Here is a tiny trained network, its code and every weight. The questions are about switching its units off for an input and a class, where a switched-off unit gives its printed mean instead of its output.

import numpy as np


def w(rows, s, z=0):
    codes = np.array(rows[::2]) - 128.0
    scale = np.full(codes.shape[1], s)
    scale[-1] = z or s
    return codes * scale


def norm(h):
    return h / np.sqrt((h * h).mean(-1, keepdims=True) + 1e-5)


def f(y):
    return np.maximum(y, 0)


def log_softmax(a):
    a = a - a.max(-1, keepdims=True)
    return a - np.log(np.exp(a).sum(-1, keepdims=True))


def net(x, mask):
    res = np.array(x, float).reshape(1, 4) / 4 @ E
    u = 0
    for l in range(4):
        y = f(norm(res) @ A[l][:, :-1].T + A[l][:, -1])
        res = res + np.where(mask[u : u + 6], y, B[l][:, -1]) @ B[l][:, :-1]
        u += 6
    return log_softmax(norm(res)[-1] @ U[:, :-1].T + U[:, -1])


A, B = {}, {}
E = w([
[125,121,210,51,92,94],'x0',
[62,107,107,73,72,178],'x1',
[78,112,129,67,203,57],'x2',
[134,2,162,137,87,156],'x3',
],0.0085)
A[0] = w([
[172,85,147,3,153,120,38],'L0N0',
[160,130,143,133,175,164,109],'L0N1',
[102,128,111,122,133,70,60],'L0N2',
[119,128,87,212,89,92,2],'L0N3',
[190,80,2,89,214,144,44],'L0N4',
[124,126,77,171,180,179,142],'L0N5',
],0.009,0.0019)
B[0] = w([
[143,178,152,159,141,126,250],'L0N0',
[243,146,76,159,169,1,162],'L0N1',
[138,130,197,107,136,151,175],'L0N2',
[57,115,140,174,144,150,190],'L0N3',
[65,130,163,124,112,160,235],'L0N4',
[63,162,138,127,99,102,255],'L0N5',
],0.0082,0.0036)
A[1] = w([
[148,185,92,90,97,123,226],'L1N0',
[155,187,228,116,72,132,24],'L1N1',
[138,76,85,74,175,119,20],'L1N2',
[47,73,167,101,199,139,47],'L1N3',
[148,203,125,193,1,160,7],'L1N4',
[97,230,41,17,62,171,195],'L1N5',
],0.0074,0.0013)
B[1] = w([
[175,127,79,144,84,69,183],'L1N0',
[17,170,125,83,99,159,208],'L1N1',
[72,156,119,71,229,68,139],'L1N2',
[170,254,46,110,181,212,212],'L1N3',
[194,196,197,146,165,230,241],'L1N4',
[169,140,124,116,150,30,255],'L1N5',
],0.0088,0.0051)
A[2] = w([
[113,118,119,36,172,75,251],'L2N0',
[116,141,254,184,95,11,203],'L2N1',
[21,136,136,127,162,48,79],'L2N2',
[182,128,53,68,98,78,201],'L2N3',
[181,124,61,154,147,124,184],'L2N4',
[170,172,144,212,196,89,172],'L2N5',
],0.0083,0.002)
B[2] = w([
[165,145,145,121,35,255,241],'L2N0',
[91,109,6,137,148,32,222],'L2N1',
[180,101,140,249,157,130,207],'L2N2',
[174,59,104,139,117,107,171],'L2N3',
[125,87,45,38,56,143,173],'L2N4',
[110,16,154,96,123,146,255],'L2N5',
],0.0076,0.0055)
A[3] = w([
[109,42,87,18,33,212,150],'L3N0',
[54,165,141,196,118,110,249],'L3N1',
[131,147,89,50,237,149,138],'L3N2',
[75,166,180,2,72,78,193],'L3N3',
[170,162,89,60,107,174,63],'L3N4',
[174,153,78,115,87,123,158],'L3N5',
],0.0083,0.0021)
B[3] = w([
[157,115,94,101,117,52,254],'L3N0',
[58,89,154,55,117,159,186],'L3N1',
[178,166,213,154,9,87,188],'L3N2',
[58,103,128,164,180,183,219],'L3N3',
[208,48,125,222,167,113,207],'L3N4',
[129,103,106,70,159,103,190],'L3N5',
],0.011,0.0064)
U = w([
[197,199,250,136,119,178,107],'0',
[1,132,123,93,166,166,224],'1',
[165,109,78,67,127,81,176],'2',
[161,67,83,80,183,86,6],'3',
],0.011,0.0019)

Each question gives the input, the list of numbers given to net, and the class t.
The units are the neurons (one row each of A and B). Each row of codes is followed by its name. A weight is (code - 128) times the scale printed after its matrix; where a second scale follows, it is the last column's (A, B and U).
mask holds one flag per neuron, layer by layer. A switched-off neuron (its flag False) gives its mean, the last column of its row in B, instead of its output. The means were averaged over made-up inputs and are rounded, as every weight is.
A unit's drop is (log p(t) with every unit on - log p(t) with that unit switched off) / (log p(t) with every unit on - log p(t) with every unit switched off).
The circuit of an input: a set's keep is (log p(t) with only the set's units on - log p(t) with every unit switched off) / (log p(t) with every unit on - log p(t) with every unit switched off). Starting from the 12 units with the biggest drops (on a tie, the unit counted first), units are removed one at a time, each time the one whose removal leaves the highest keep (on an exact tie, the one counted first), for as long as the keep stays at least 0.8.
circuit, biggest first: the units of the circuit, biggest drop first
unit that matters most: the unit with the biggest drop
top k neurons: the k neurons with the biggest drops, biggest first
k most important neurons of layer l: the k neurons of layer l with the biggest drops, biggest first
input [-1,4,7,3], class 0: circuit, biggest first -> (L3N2, L1N3)
input [-4,0,2,2], class 1: unit that matters most -> L0N5
input [-6,0,-4,-3], class 1: 3 most important neurons of layer 3 -> (L3N1, L3N2, L3N4)
input [-8,-6,4,8], class 1: top 4 neurons -> (L0N5, L0N4, L0N3, L1N5)
input [8,-3,-7,7], class 1: 2 most important neurons of layer 3 -> (L3N3, L3N4)
input [4,7,4,1], class 3: top 2 neurons -> (L1N4, L3N4)
input [8,2,-7,6], class 1: top 3 neurons -> (L1N1, L1N3, L3N3)
input [0,-2,2,-2], class 0: 2 most important neurons of layer 3 -> (L3N0, L3N5)
input [-8,-8,-6,7], class 1: 2 most important neurons of layer 3 -> (L3N0, L3N2)
input [-8,-8,5,-2], class 1: circuit, biggest first -> (L0N4, L0N5, L3N1)
input [6,4,7,-2], class 0: circuit, biggest first -> (L1N3, L3N2)
input [6,6,8,4], class 0: top 4 neurons -> (L1N3, L0N0, L3N2, L2N5)
input [-8,-6,-7,-8], class 1: 3 most important neurons of layer 0 -> (L0N3, L0N5, L0N4)
input [7,2,-2,-7], class 1: top 3 neurons -> (L1N1, L3N3, L3N0)
input [-3,-3,6,4], class 0: circuit, biggest first -> (L1N3, L3N2)
input [-5,-2,7,1], class 0: circuit, biggest first -> (L3N2)
input [-6,-1,6,6], class 0: circuit, biggest first -> (L3N2, L1N3)
input [-8,-3,8,4], class 0: top 2 neurons -> (L3N2, L1N3)
input [5,6,8,4], class 0: top 2 neurons -> (L1N3, L0N0)
input [0,1,7,-6], class 0: unit that matters most -> L3N2
input [0,8,3,-1], class 3: 2 most important neurons of layer 3 -> (L3N4, L3N5)
input [6,8,-3,-5], class 3: 2 most important neurons of layer 1 -> (L1N5, L1N0)
input [3,-8,-5,-8], class 2: 2 most important neurons of layer 1 -> (L1N3, L1N0)
input [-7,-2,4,-3], class 1: 2 most important neurons of layer 0 -> (L0N4, L0N5)
input [1,-7,8,-7], class 0: 2 most important neurons of layer 3 -> (L3N2, L3N0)
